[[-41.7 -44.1   4.4]
 [-19.8 -67.6  19.8]
 [ 57.6  10.7  11.6]
 [ 68.0 -22.8  28.3]]
->
[[-41.7 -19.8  57.6  68.0]
 [-44.1 -67.6  10.7 -22.8]
 [  4.4  19.8  11.6  28.3]]

[[ 34.4 -28.3  -3.2  -9.4  -5.9]
 [ -0.7   8.8  22.0  38.5 -22.7]
 [  9.9  73.1  49.0 -27.5   6.7]
 [ 49.0 -31.9 -34.0 -25.8  -9.4]
 [-20.7  65.6  38.7  -4.6   3.2]
 [ 25.2 -38.3 -22.4 -15.6  -6.9]
 [ -2.9  -6.6  55.6 -40.6  -4.2]
 [ 33.7 -26.4 -27.3  -6.5   5.7]
 [-22.7 -25.2   3.7  31.4  -9.2]
 [ 72.8 -10.8   1.2 -24.5  -1.0]
 [ -0.3 -39.8  13.5 -20.2  10.5]]
->
[[ 34.4  -0.7   9.9  49.0 -20.7  25.2  -2.9  33.7 -22.7  72.8  -0.3]
 [-28.3   8.8  73.1 -31.9  65.6 -38.3  -6.6 -26.4 -25.2 -10.8 -39.8]
 [ -3.2  22.0  49.0 -34.0  38.7 -22.4  55.6 -27.3   3.7   1.2  13.5]
 [ -9.4  38.5 -27.5 -25.8  -4.6 -15.6 -40.6  -6.5  31.4 -24.5 -20.2]
 [ -5.9 -22.7   6.7  -9.4   3.2  -6.9  -4.2   5.7  -9.2  -1.0  10.5]]

[[-26.8 -23.2 -32.4  -2.9  -4.5   8.1]
 [-26.8  36.5  30.1  25.9  -3.7  47.5]
 [-16.2   7.5   4.9  25.9 -40.5   2.3]
 [ 14.2   6.3  -6.9  -2.9  -2.2  79.1]
 [  2.5  21.5  30.1  21.7  -3.7  55.3]
 [ 14.4 -23.2  -6.9  14.6   1.5  79.1]
 [-26.0  26.1 -32.4  -2.9 -58.7  53.0]
 [ 14.4  36.5  -6.9  -2.9 -58.7 -11.3]
 [  2.5  18.0 -23.8  -2.9   1.5  13.4]
 [ 13.0 -18.0 -27.6  -2.9  -3.7 -11.3]]
->
[[-26.8 -26.8 -16.2  14.2   2.5  14.4 -26.0  14.4   2.5  13.0]
 [-23.2  36.5   7.5   6.3  21.5 -23.2  26.1  36.5  18.0 -18.0]
 [-32.4  30.1   4.9  -6.9  30.1  -6.9 -32.4  -6.9 -23.8 -27.6]
 [ -2.9  25.9  25.9  -2.9  21.7  14.6  -2.9  -2.9  -2.9  -2.9]
 [ -4.5  -3.7 -40.5  -2.2  -3.7   1.5 -58.7 -58.7   1.5  -3.7]
 [  8.1  47.5   2.3  79.1  55.3  79.1  53.0 -11.3  13.4 -11.3]]

[[ 41.7  16.6  13.4 -11.3 -75.8]
 [-43.5 -48.3 -21.2   0.9  51.8]]
->
[[ 41.7 -43.5]
 [ 16.6 -48.3]
 [ 13.4 -21.2]
 [-11.3   0.9]
 [-75.8  51.8]]

[[ 26.9  24.5 -22.4 -11.9  -5.1 -53.2 -36.4 -10.7  57.7]
 [ 31.0  34.8 -22.4 -11.9  18.1 -44.4  39.7 -10.7  71.6]
 [ 31.0  34.8 -22.4 -15.2   4.0   2.1 -36.4  -9.9 -12.6]
 [ 31.0  34.8 -29.3  -9.8  24.5 -53.2 -44.1 -10.7  67.5]
 [ 20.2  34.8 -22.4 -11.9  18.1 -53.2 -40.4 -10.7  57.7]
 [ 33.0  34.8 -22.4 -11.9  29.0 -53.2 -36.4 -10.7  77.3]
 [ 31.0  34.8 -28.7   8.0  51.5 -53.2 -65.3 -10.7  57.7]]
->
[[ 26.9  31.0  31.0  31.0  20.2  33.0  31.0]
 [ 24.5  34.8  34.8  34.8  34.8  34.8  34.8]
 [-22.4 -22.4 -22.4 -29.3 -22.4 -22.4 -28.7]
 [-11.9 -11.9 -15.2  -9.8 -11.9 -11.9   8.0]
 [ -5.1  18.1   4.0  24.5  18.1  29.0  51.5]
 [-53.2 -44.4   2.1 -53.2 -53.2 -53.2 -53.2]
 [-36.4  39.7 -36.4 -44.1 -40.4 -36.4 -65.3]
 [-10.7 -10.7  -9.9 -10.7 -10.7 -10.7 -10.7]
 [ 57.7  71.6 -12.6  67.5  57.7  77.3  57.7]]

[[  2.2  10.9  -5.3 -29.6 -29.1 -23.7]
 [-12.6 -43.6 -31.7  65.7 -44.3  59.7]
 [ 61.5   8.8  -4.0 -15.5  -4.5 -60.8]
 [ 11.4 -77.9 -18.7  14.8 -45.4  58.5]]
->
[[  2.2 -12.6  61.5  11.4]
 [ 10.9 -43.6   8.8 -77.9]
 [ -5.3 -31.7  -4.0 -18.7]
 [-29.6  65.7 -15.5  14.8]
 [-29.1 -44.3  -4.5 -45.4]
 [-23.7  59.7 -60.8  58.5]]

[[ -6.6  -2.3]
 [ 14.9 -59.2]
 [  5.6  29.9]
 [-64.4  56.3]
 [-45.2  62.3]
 [ 54.2  64.5]]
->
[[ -6.6  14.9   5.6 -64.4 -45.2  54.2]
 [ -2.3 -59.2  29.9  56.3  62.3  64.5]]

[[ 24.5 -10.9 -48.3  32.7 -47.7  24.5]
 [  9.0 -60.5 -47.8 -13.4  14.1   9.0]
 [ -0.1  -4.3 -46.2  62.4  18.6  -0.1]
 [-11.0 -12.0 -37.9  49.0  47.2 -11.0]
 [ 13.3 -18.9 -58.4  48.3 -10.6  13.3]
 [ -7.8 -47.0 -37.3   2.8  52.5  -7.8]
 [  4.6 -59.9 -25.1 -42.9  19.1   4.6]
 [ 18.9 -54.8 -33.3 -37.3 -22.7  18.9]]
->
[[ 24.5   9.0  -0.1 -11.0  13.3  -7.8   4.6  18.9]
 [-10.9 -60.5  -4.3 -12.0 -18.9 -47.0 -59.9 -54.8]
 [-48.3 -47.8 -46.2 -37.9 -58.4 -37.3 -25.1 -33.3]
 [ 32.7 -13.4  62.4  49.0  48.3   2.8 -42.9 -37.3]
 [-47.7  14.1  18.6  47.2 -10.6  52.5  19.1 -22.7]
 [ 24.5   9.0  -0.1 -11.0  13.3  -7.8   4.6  18.9]]
